In the rows, 128 means zero.
Each row is followed by its class number. Each block has new classes, again numbered from 0 up, in any order.
[ 90 116 121  93 127 151  95 107 117 182 132 100  97  84 117 115 143 117
  97 114 197 130 152 151 170 106 157  57 115 147 121  70 189 112 105 160
 101 168 116 134 111 115] : 1
[102 115 129 134 138  96 112 110 152 151 101 135 138  77 147 114 150 106
 122 151 102 101 135 127 125 100 102 111 109 142 139  81 170 107 146 139
 121 187 125 148 133 117] : 0
[142 130 104  93 137 145 112 123 146 182 142 137 104 115 102  98 123  95
 169 110 125  88 181 142 108  49  73  83 103 150 106  99 171 107 156 150
 110 162 116 174  93 159] : 0
[ 95 141 140 168 151  97 116  69 161 243 141 154  76  96 117 109 142  64
 169 160 142  71 180 141 131  73 112  13 107 100 142  41 226  68 202 136
 136 171 130 164 132 155] : 0
[133 115 133 104 135 127 127 128  98 182 132 125  98 171 118 109 135 108
 138 110 183 137 131 149 136 124 159 103 113 143 152 116 165 110 130 129
 136 148 122 152 118 120] : 1
[ 99 136 123 154 143 124 136 116 130 191  99 159 112 116 136  68 141 104
 154 165 102 137 141 148 112 113 137 115 143 119 132  98 198 101 165 121
 147 151 151 139 154 136] : 1
[132 121 125 137 132 129 123  95  90 132 105 148  81 120 137 129 150 108
 192  80 119 169 157 146 138  76 157 124 124 143 136 132 203  91 155 121
 117  79 125 107 178 152] : 1
[118 101 112 105 147 155 121 169 121 118 127 123  99 127 120 127 132 122
 133  97 172 155 154 139 139 115 155 120 112 112 120 122 155 131 112 127
 114 140 130 106 147 115] : 1
[137 114 132 124 125 102  87 126  95 206 138 128 119 104 108 139  92 132
 157  98  99 111 132 125 107  45 111 129 105 157 132  76 167 105 145 135
 117  66 125 126 111 165] : 1
[102 114 132 127 129  97 116 143 143 217  75 151 120 136 159  99 157 122
 126 159  71 177 129 135 148 110 137 125 148 117 113 121 208 107 133 119
 144 217 133 135 171 104] : 1
[126 136 126 140 149  79  95 177 148 190 113 118 144 110 157 123 109 122
 120 152  61 130 127 118 121  84  80 153 122 142 111  87 169 101 120 124
 128 193 128 154 126 123] : 0
[115 144 145 169 146  61 108 124 125 224 113 136 133 151 146 135 107 114
 135 168 120 113 120 127 101  78 110 137 129 141 111  86 171 104 119 123
 160 183 129 147  91 147] : 0
[119 105 134 107 123  95 116 156 152 130 101 139 114 129 145 107 155 114
 147 133  53 132 119 130 126 147 107 132 125 129 129 127 175 100 140 111
 123 185 141 163 168  85] : 0
[ 91 121 117 119 117  92 122 148 150 173 103 140 139 137 152 117 149 113
 132 151 102 125 141 139 116 117 122 118 141 131 114 117 164 119 140 121
 124 203 141 165 122 112] : 0
[131 121 118 118 129 133 113 109 154 140 132 124 127 127 127 124 133 130
 134 121 143  74 147 116 119  92 130 101  93 140 131  58 160 119 144 123
 111 166 117 164 103 133] : 0

A new block, with new classes numbered from 0.
[127 122 120 133 131 123 121 127 136 136 135 133 131 122 111 128 115 126
 123 139 115 138 147 109 127 117 122 138 113 126 131 111 128  99 122 115
 129 157 113 149 153 120] : 2
[128 133 136 126 130 119 120 117 154 125 131 133 132 118 126 125 120 122
 103 125 123 127 146 122 126 133 124 136 125 128 125 140 117 122 117 128
 141 148 127 139 130 122] : 2
[120 149 125 102 129 113 132 123 140 122 135 109 145 116 103 124 127 124
 114 123 130 149 145 136 137  87 102 137 128 137 124 111 100 134 141 124
  84 104 110 132 108 125] : 3
[134 117 134 116 127 115 135 119 138 115 154  89 136 119 104 130  94 114
 120 171  94 132 148 104 138 128 150 114 107 142 117 193 123  90 140 113
 132 128 107 124 150  91] : 2
[135 126 127 125 118 125 121 131 138 101 111 139 133 123 127 134 110 129
 123 129 124 130 122 119 133 155 142 114 121 129 107 144 134 120 114 124
 121 137 150 129 141 115] : 0
[127 121 103 132 125 120 127 122 142 143 138 113 139 126 101 120  81 109
 124 139 104 120 140 107 122  96 123 143 105 138 137 133 128  90 119 111
 122 132 132 146 155  94] : 2
[133 124 113 127 125 120 125 128 133 143 133 117 135 121 124 125 115 121
 129 127 110 118 128 112 114 105 122 138 114 132 135 118 141 107 131 122
 126 131 103 128 143 106] : 2
[133 116 102 130 125  95 127 134 138 138 151 125 139 108 110 136 122 126
 127 131 118 133 168 123 154  95 134 159 113 132 114 145 185  83 126 113
 104 120 108 117 145  96] : 2
[130 119  95 127 123 123 130 128 124 131 138 109 135 102 109 129 116 118
 122 139 107 125 135  93 150  93 134 115 110 132 130 158 139  94 135 108
 111 116 104 108 144 101] : 0
[140 123 119 128 120 129 124 112 126 124 125 124 129 126 129 136 115 122
 138 132 120 118 129 118 135 141 138 127 123 125 123 141 147 116 114 120
 129 115 120 137 138 101] : 0
[141 129 133 124 140 119 128 124 108 120 115 113 128 123 109 122 106 123
 129 154 107 126 139 110 138 119 142 113 117 130 119 170 142 100 132 117
 135 140 122 122 155 107] : 0
[120 138 141 117 129 109 119 118 141 103 127 111 144 119  89 111 138 134
 124 149 110 151 147 135 129 123 113 108 133 136 123 134  81 129 147 127
 115 142 133 135 129 147] : 3
[143 116 115 128 119 114 119 134 136 129 137 148 122 132 125 130 122 133
 122 109 133 141 151 132 150 154 155 140 129 126  91 132 160 110 110 122
 123 147 150 123 131 118] : 0
[136 121 100 141 128 129 118 129 133 140 125 142 126 133 150 156 110 110
 126 126 114 122 129 113 107 102 110 141 113 134 143  70 130 108 112 116
 116 140 109 139 154 123] : 1
[136 118 110 132 119 115 120 131 142 117 121 136 134 129 113 123 115 131
 124 127 108 138 145 125 148 134 153 129 127 128 104 139 142  99 120 108
 126 153 130 125 144 111] : 0
[128 129 124 115 128 120 123 129 138 136 124 139 130 126 124 126 110 122
 121 129 116 133 145 126 119 123 118 132 120 131 128 107 124 108 120 123
 126 154 122 130 150 118] : 2
[131 128 108 128 124 107 118 131 135 125 116 133 140 122 136 136 107 127
 124 128 113 109 143 110 147 100 133 134 104 128 126 138 130  92 121 119
 107 122 102 119 144  91] : 0
[135 127 133 130 124 110 120 130 136 120 134 128 138 123 130 132 111 120
 138 136 120 130 140 110 132 146 146 132 117 129 109 144 137 132 114 110
 117 132 126 133 130 100] : 2
[111 138 121 136 126 104 114 123 152 157 163 140 128 129 111 118 132 109
 129 124 125 132 150 123 101  99  79 165 147 137 147  71 105 138 107 138
 112 128  87 165 124 137] : 3
[124 127 115 122 123  99 117 124 134 124 140 129 129 123 104 131 150 145
 119 116 130 150 158 138 166 118 159 133 125 125 102 137 142 108 134 119
 104 129 138 121 135 119] : 0
[130 120 102 131 119 140 107 140 134 130 112 164 130 134 147 144 135 126
 123  96 125 123 119 114 128 100  94 132 124 123 134  52 128 113 109 121
  91 179 130 133 144 128] : 2
[140 121 108 130 117 127 108 137 130 104  98 152 131 124 142 144 114 138
 120 109 137 124 118 127 153 127 134 115 126 123 105 106 134 119 116 108
  99 131 148 115 132 107] : 0
[123 153 110 127 130 102 125 121 172 131 148 125 140 120 116 124 138 118
 120 119 133 139 143 133 116  79  87 155 136 136 139  88 112 131 123 148
  99 108  85 152 110 124] : 3
[126 114 122 137 127 124 120 121 142 119 116 118 148 126 116 117 101 121
 125 152 100 117 131  93 116 121 122 121 113 135 136 132 121 104 128 131
 138 149 117 139 152 122] : 2
[130 105  99 141 126 140 111 128 136 164 137 158 117 146 120 130 106 116
 125 126 111 112 150  91 114 126 107 147 112 134 132  79 139  93  96 123
 152 204 126 146 176 135] : 1
[132 143 149 117 121 103 138 132 131 102 127  85 138 110 127 119 138 141
 129 124 145 140 126 156 139 106 134 124 134 125 110 179 116 153 138 127
  86  52 105 110  64 106] : 3
[138 127 147 122 141  95 124 132 131 104 134 102 130 132 101 125 121 129
 121 149 129 148 153 123 152 174 171 110 124 124  89 204 127 122 134 115
 129 127 140 111 120 107] : 0
[132 141 117 124 134 110 126 189 127 126 129 127 122 114 114 124 152 147
 112 133 140 143 141 135 146 102 127 127 136 133 116 120 115 135 137 125
 107 120 116 121 113 124] : 3
[132 140 129 125 133 106 138 126 124 125 147  97 135 122 102 125 151 137
 130 125 145 155 152 141 140 106 133 134 134 131 109 160 121 130 139 131
 107 102 114 121 106 120] : 3
[106 142 127 132 125 115 109 122 159 128 131 161 133 127  95 132 132 125
 125 109 121 142 145 120 119 116  84 123 138 135 124  72  99 132 119 130
  89 150 123 154 131 146] : 3
[129 111 154 122 123  93 137 122 136  96 139  74 140 122 108 112  63 106
 130 204  95 125 162  97 146 178 196 110 105 137  91 204 135  93 133 111
 162 117 126 121 140  64] : 0
[118 130  70 140 147 152  81 123 133 149 100 171 126 136  69 102 159 132
 133 128  77 134 182  96 150  94  81  98 141 141 116  52 103  69 144 132
 170 204 160 142 200 189] : 1
[126 116 126 131 124 111 118 116 146 144 140 127 139 127 125 122 102 111
 127 139 113 121 136 117 109 132 120 142 127 134 124 127 128 122 106 119
 118 136 115 150 142 114] : 1
[139 118 128 125 117 109 115 123 127 101 121 125 126 137 120 130 125 140
 126 137 123 156 137 120 156 161 168 114 126 130 100 162 149 101 129 121
 131 142 153 120 142 114] : 0
[134 133 119 126 127 105 123 129 129 129 138 126 139 128 118 130 134 137
 125 128 123 149 150 129 151 138 142 122 134 130 102 150 136 117 134 126
 125 138 135 121 129 122] : 0
[136 122 125 120 135 105 126 137 134 115 132 120 135 135 129 135 119 139
 126  99 110 129 134 127 148 131 156 120 109 121 109 156 133 119 130 121
 104 115 130 121 138 104] : 0
[133 130 108 124 127 103 125 128 133 133 154 108 126  99 113 127 120 118
 140 129 117 139 145 123 134 103 136 162 116 136 129 149 138 105 125 131
 114 105  98 125 125 111] : 2
[123 146 127 123 135 122 115 117 136 124 124 116 133 131  91  91 163 131
 124 136 113 144 137 135 131  83  85 114 141 140 132 115  91 118 156 133
 102 149 115 139 127 151] : 3
[132 132 119 137 113 100 110 129 152 137 156 134 134 116 130 133 111 125
 122 124 137 142 166 121 134 108 126 153 113 129 116 123 137 119 108 112
  94 100  99 140 126 102] : 1
[124 128 123 137 123 112 121 127 151 133 124 132 141 121 126 122  91 116
 130 131 118 122 135 114 123 110 123 151 115 123 133 123 120 109 113 119
 117 102 104 139 139 108] : 2
[137 145 104 118 134 109 127 127 128 132 123 122 137 116  90 111 159 151
 123 115 122 147 164 137 165  91 120 117 136 133 106 113 117 106 127 128
  98 152 134 116 125 116] : 3
